Here is a tiny trained network, its code and every weight. The questions are about switching its units off for an input and a target symbol, where a switched-off unit gives its printed mean instead of its output.

import numpy as np


def w(rows, s, z=0):
    codes = np.array(rows[::2]) - 128.0
    scale = np.full(codes.shape[1], s)
    scale[-1] = z or s
    return codes * scale


def norm(h):
    return h / np.sqrt((h * h).mean(-1, keepdims=True) + 1e-5)


def softmax(a):
    e = np.exp(a - a.max(-1, keepdims=True))
    return e / e.sum(-1, keepdims=True)


def log_softmax(a):
    a = a - a.max(-1, keepdims=True)
    return a - np.log(np.exp(a).sum(-1, keepdims=True))


def net(x, mask):
    ids = ['βγδεζθλμξπστφψω'.index(c) for c in x.split()]
    T = len(ids)
    res = E[ids] + P[:T]
    u = 0
    for l in range(3):
        r = norm(res)
        for j in range(3):
            rows = slice(2 * j, 2 * j + 2)
            q, k, v = (r @ M[l][rows].T for M in (Q, K, V))
            z = softmax(np.where(np.tri(T) > 0, q @ k.T / 2**0.5, -1e9)) @ v
            o = O[l][rows]
            res = res + np.where(mask[u + j], z, o[:, -1]) @ o[:, :-1]
        u += 3
    return log_softmax(norm(res)[-1] @ U[:, :-1].T + U[:, -1])


Q, K, V, O = {}, {}, {}, {}
E = w([
[184,192,133,117,107,161,205,65,199,138],'β',
[142,97,149,176,167,172,199,61,115,167],'γ',
[158,82,122,108,70,220,185,129,199,97],'δ',
[185,216,114,152,214,147,151,129,164,128],'ε',
[195,137,135,103,107,145,167,165,191,188],'ζ',
[124,67,4,74,148,127,202,221,162,111],'θ',
[144,146,107,93,150,64,207,104,207,157],'λ',
[196,119,25,128,76,157,157,96,139,171],'μ',
[124,147,191,111,182,128,182,166,196,89],'ξ',
[169,113,116,161,133,204,147,217,90,97],'π',
[44,215,117,83,71,132,75,154,98,140],'σ',
[153,111,84,77,201,209,80,54,180,77],'τ',
[198,203,115,112,114,63,253,186,107,74],'φ',
[135,90,173,161,84,67,146,113,168,74],'ψ',
[22,113,50,187,171,128,213,112,162,11],'ω',
],0.0054)
P = w([
[137,135,70,253,142,147,179,170,230,190],'0',
[149,162,87,207,146,121,161,190,220,165],'1',
[156,161,95,187,142,147,147,158,212,152],'2',
[160,160,108,168,141,159,148,132,202,140],'3',
[166,158,111,151,139,162,150,116,190,135],'4',
[162,152,119,136,135,167,154,110,177,129],'5',
[165,153,121,119,131,163,157,104,166,122],'6',
[154,142,129,105,128,163,161,100,153,121],'7',
[152,135,128,88,122,165,162,103,137,113],'8',
[150,134,136,74,121,161,163,98,118,111],'9',
[149,132,139,60,126,161,160,93,101,106],'10',
[143,127,147,48,126,162,162,90,75,98],'11',
[141,123,156,35,125,165,161,81,63,100],'12',
[125,105,163,23,129,164,164,80,50,94],'13',
],0.0042)
Q[0] = w([
[107,152,129,253,158,30,82,124,84,114],'0.h0',
[161,13,212,152,78,10,72,106,104,115],'0.h0',
[96,78,134,203,104,92,107,163,131,112],'0.h1',
[219,191,149,83,101,103,209,103,100,115],'0.h1',
[147,127,185,185,112,77,95,84,199,194],'0.h2',
[137,76,225,183,125,95,154,30,62,134],'0.h2',
],0.0056)
K[0] = w([
[232,120,112,149,215,181,155,148,211,146],'0.h0',
[172,152,118,112,185,228,134,190,152,234],'0.h0',
[182,117,157,143,133,101,203,119,165,109],'0.h1',
[80,175,129,116,68,95,171,192,1,174],'0.h1',
[231,39,130,120,162,102,139,97,148,54],'0.h2',
[173,80,195,72,113,115,119,94,69,81],'0.h2',
],0.0055)
V[0] = w([
[138,117,67,208,130,166,71,108,96,180],'0.h0',
[216,84,108,117,169,183,196,52,188,38],'0.h0',
[111,129,111,157,76,214,136,118,78,70],'0.h1',
[253,37,147,93,160,150,223,69,131,78],'0.h1',
[28,155,158,108,52,101,56,123,161,133],'0.h2',
[255,53,168,199,124,84,120,127,209,25],'0.h2',
],0.0027)
O[0] = w([
[160,127,131,69,188,103,143,111,86,121,113],'0.h0',
[172,29,141,104,46,84,80,178,181,99,223],'0.h0',
[111,109,140,185,183,162,140,126,151,172,139],'0.h1',
[204,221,80,126,146,13,130,160,113,160,131],'0.h1',
[156,140,188,116,43,229,99,73,144,73,2],'0.h2',
[155,54,82,113,134,109,186,251,115,113,185],'0.h2',
],0.0032,0.0025)
Q[1] = w([
[95,210,113,67,110,246,170,145,135,140],'1.h0',
[143,128,159,86,175,199,254,93,155,208],'1.h0',
[64,118,122,108,111,147,107,97,138,75],'1.h1',
[111,87,176,57,128,222,226,95,145,167],'1.h1',
[132,114,135,92,186,196,154,88,178,140],'1.h2',
[113,140,87,156,124,80,156,209,136,139],'1.h2',
],0.0091)
K[1] = w([
[174,148,127,80,81,91,122,99,1,82],'1.h0',
[177,117,139,28,94,166,144,128,56,146],'1.h0',
[53,174,173,121,71,103,80,122,81,121],'1.h1',
[112,89,151,52,148,103,147,77,85,35],'1.h1',
[136,154,228,108,127,141,93,130,85,59],'1.h2',
[207,68,69,157,156,125,196,142,162,132],'1.h2',
],0.0086)
V[1] = w([
[164,150,67,218,110,176,79,79,90,69],'1.h0',
[147,162,207,166,112,81,174,123,106,55],'1.h0',
[53,137,48,138,91,78,106,85,106,94],'1.h1',
[159,121,4,188,132,165,120,86,105,94],'1.h1',
[72,181,167,132,98,141,48,108,101,119],'1.h2',
[179,149,111,198,82,174,114,181,53,139],'1.h2',
],0.0042)
O[1] = w([
[151,101,4,106,120,102,239,149,109,76,82],'1.h0',
[204,194,165,119,97,99,174,45,193,133,82],'1.h0',
[187,101,138,174,86,47,120,166,166,36,14],'1.h1',
[50,160,204,168,106,84,105,124,87,155,179],'1.h1',
[91,136,120,78,162,20,159,197,173,110,3],'1.h2',
[225,222,194,123,83,112,166,187,107,127,147],'1.h2',
],0.0037,0.0032)
Q[2] = w([
[63,216,126,132,80,184,153,152,102,117],'2.h0',
[115,237,88,162,86,80,66,181,102,97],'2.h0',
[76,122,127,93,144,149,177,123,169,89],'2.h1',
[88,117,144,83,151,98,164,112,180,62],'2.h1',
[102,157,103,47,184,174,199,139,157,136],'2.h2',
[254,48,154,201,137,55,73,123,194,83],'2.h2',
],0.0082)
K[2] = w([
[175,85,152,71,138,108,187,138,125,83],'2.h0',
[168,66,94,212,178,144,167,122,119,136],'2.h0',
[100,159,133,112,109,93,99,170,138,138],'2.h1',
[69,190,132,114,73,102,82,131,130,113],'2.h1',
[137,130,147,70,101,105,122,103,67,95],'2.h2',
[130,168,93,254,121,149,148,181,180,142],'2.h2',
],0.0098)
V[2] = w([
[75,178,64,220,118,113,125,149,131,56],'2.h0',
[187,104,99,147,227,74,161,190,230,141],'2.h0',
[191,35,133,114,196,5,109,155,136,125],'2.h1',
[71,188,161,118,93,47,30,94,63,66],'2.h1',
[107,83,148,186,103,87,252,209,178,209],'2.h2',
[55,178,234,212,13,201,111,87,35,147],'2.h2',
],0.003)
O[2] = w([
[151,141,147,104,78,149,97,90,125,103,115],'2.h0',
[98,86,174,131,171,101,150,98,59,153,145],'2.h0',
[123,125,117,75,150,194,213,123,170,122,6],'2.h1',
[154,89,134,135,125,167,136,126,78,217,2],'2.h1',
[129,82,150,2,109,128,114,109,66,138,191],'2.h2',
[44,76,132,144,74,133,199,113,121,112,165],'2.h2',
],0.0054,0.0043)
U = w([
[178,221,162,149,62,123,160,20,201,112,58],'β',
[152,53,164,183,183,122,147,62,57,176,146],'γ',
[175,64,140,120,25,194,111,130,190,48,128],'δ',
[180,232,110,224,187,117,69,133,156,117,220],'ε',
[175,132,161,93,83,122,87,184,164,251,148],'ζ',
[116,82,42,61,164,81,134,204,92,113,125],'θ',
[121,115,114,60,158,2,135,63,178,167,55],'λ',
[173,109,36,120,39,121,96,89,76,183,70],'μ',
[65,128,240,64,200,143,152,153,163,88,60],'ξ',
[186,117,155,186,125,195,116,217,28,89,27],'π',
[68,179,132,122,114,35,55,178,74,156,94],'σ',
[124,107,63,85,204,223,51,75,177,106,56],'τ',
[199,201,107,82,127,91,225,155,81,75,136],'φ',
[160,52,187,184,63,26,71,136,136,45,254],'ψ',
[10,140,82,192,105,141,178,132,158,71,212],'ω',
],0.0098,0.0034)

Each question gives the input, a string of symbols that net reads in full, and the target symbol t.
The units are the heads (2 rows each of Q, K, V and O). Each row of codes is followed by its name. A weight is (code - 128) times the scale printed after its matrix; where a second scale follows, it is the last column's (O and U).
mask holds one flag per head, layer by layer. A switched-off head (its flag False) gives its mean, the last column of its rows in O, instead of its output. The means were averaged over made-up inputs and are rounded, as every weight is.
A unit's drop is (log p(t) with every unit on - log p(t) with that unit switched off) / (log p(t) with every unit on - log p(t) with every unit switched off).
The circuit of an input: a set's keep is (log p(t) with only the set's units on - log p(t) with every unit switched off) / (log p(t) with every unit on - log p(t) with every unit switched off). Starting from all 9 units, units are removed one at a time, each time the one whose removal leaves the highest keep (on an exact tie, the one counted first), for as long as the keep stays at least 0.8.
units of the circuit, in order: the units of the circuit, biggest drop first
unit that matters most: the unit with the biggest drop
which heads matter: for each layer, one digit per head in row order, 1 if its drop is at least 0.15 and else 0, layers parted by /
input ξ γ σ ζ γ θ θ γ β λ, target ζ: units of the circuit, in order	2.h1, 2.h2
input σ ζ γ ψ, target δ: unit that matters most	0.h2
input σ γ τ ζ θ ζ β ω ζ γ ζ, target ξ: units of the circuit, in order	1.h2, 0.h1, 0.h2
input γ γ σ γ ζ ζ φ ζ, target β: units of the circuit, in order	1.h0, 0.h0
input γ σ ε ξ, target ω: units of the circuit, in order	2.h2, 1.h2, 0.h2
input γ φ ζ π γ ω γ ε σ δ ζ γ γ γ, target λ: units of the circuit, in order	1.h2, 0.h2
input λ σ ε, target ω: which heads matter	010 / 000 / 001
input γ β β φ γ γ ζ π π π π τ σ, target ε: which heads matter	000 / 000 / 001
input γ β γ σ ζ γ, target ω: units of the circuit, in order	2.h2, 1.h2
input γ γ β σ λ ζ τ γ τ τ τ τ ψ μ, target δ: units of the circuit, in order	0.h1, 2.h0
input μ φ τ σ ξ ζ, target ω: which heads matter	101 / 001 / 001
input μ ξ ξ π γ θ σ π φ δ π φ, target β: which heads matter	001 / 100 / 000
input ξ τ σ τ ζ δ ξ γ ω ε γ, target ψ: which heads matter	001 / 011 / 100
input ε γ ζ γ φ φ ζ π δ ζ σ π, target ω: which heads matter	000 / 000 / 001
input μ γ γ ξ ω σ ζ π ζ ξ π ζ θ, target φ: units of the circuit, in order	1.h2, 0.h2, 2.h2
input θ ζ π β γ λ ζ γ σ τ γ β β ξ, target τ: units of the circuit, in order	1.h1, 2.h0, 1.h2
input ε γ θ μ γ γ ε σ γ τ ξ θ π ξ, target φ: unit that matters most	1.h0
input δ π ζ ζ σ δ δ ξ μ, target τ: which heads matter	010 / 010 / 001
input σ ζ γ ψ γ π β, target φ: units of the circuit, in order	1.h0, 0.h2
input γ ω γ ζ ζ γ γ π δ γ σ ζ δ, target ω: which heads matter	100 / 001 / 001
input π ξ ε γ ζ σ μ τ π ζ γ, target φ: units of the circuit, in order	1.h2, 2.h0
input π λ ζ μ σ γ γ ε λ λ, target ζ: units of the circuit, in order	2.h1, 2.h0
input ζ ξ γ σ, target ω: which heads matter	100 / 000 / 001
input λ μ ζ ζ γ ψ μ β γ π θ σ μ β, target ω: unit that matters most	2.h2
input γ τ γ λ ζ γ ξ σ ζ ζ, target ω: units of the circuit, in order	2.h2, 0.h0
input π ω γ ζ σ γ γ ζ γ τ, target ε: units of the circuit, in order	2.h2, 1.h2
input ζ γ ζ σ γ ε τ π τ ξ π, target ε: which heads matter	000 / 000 / 001
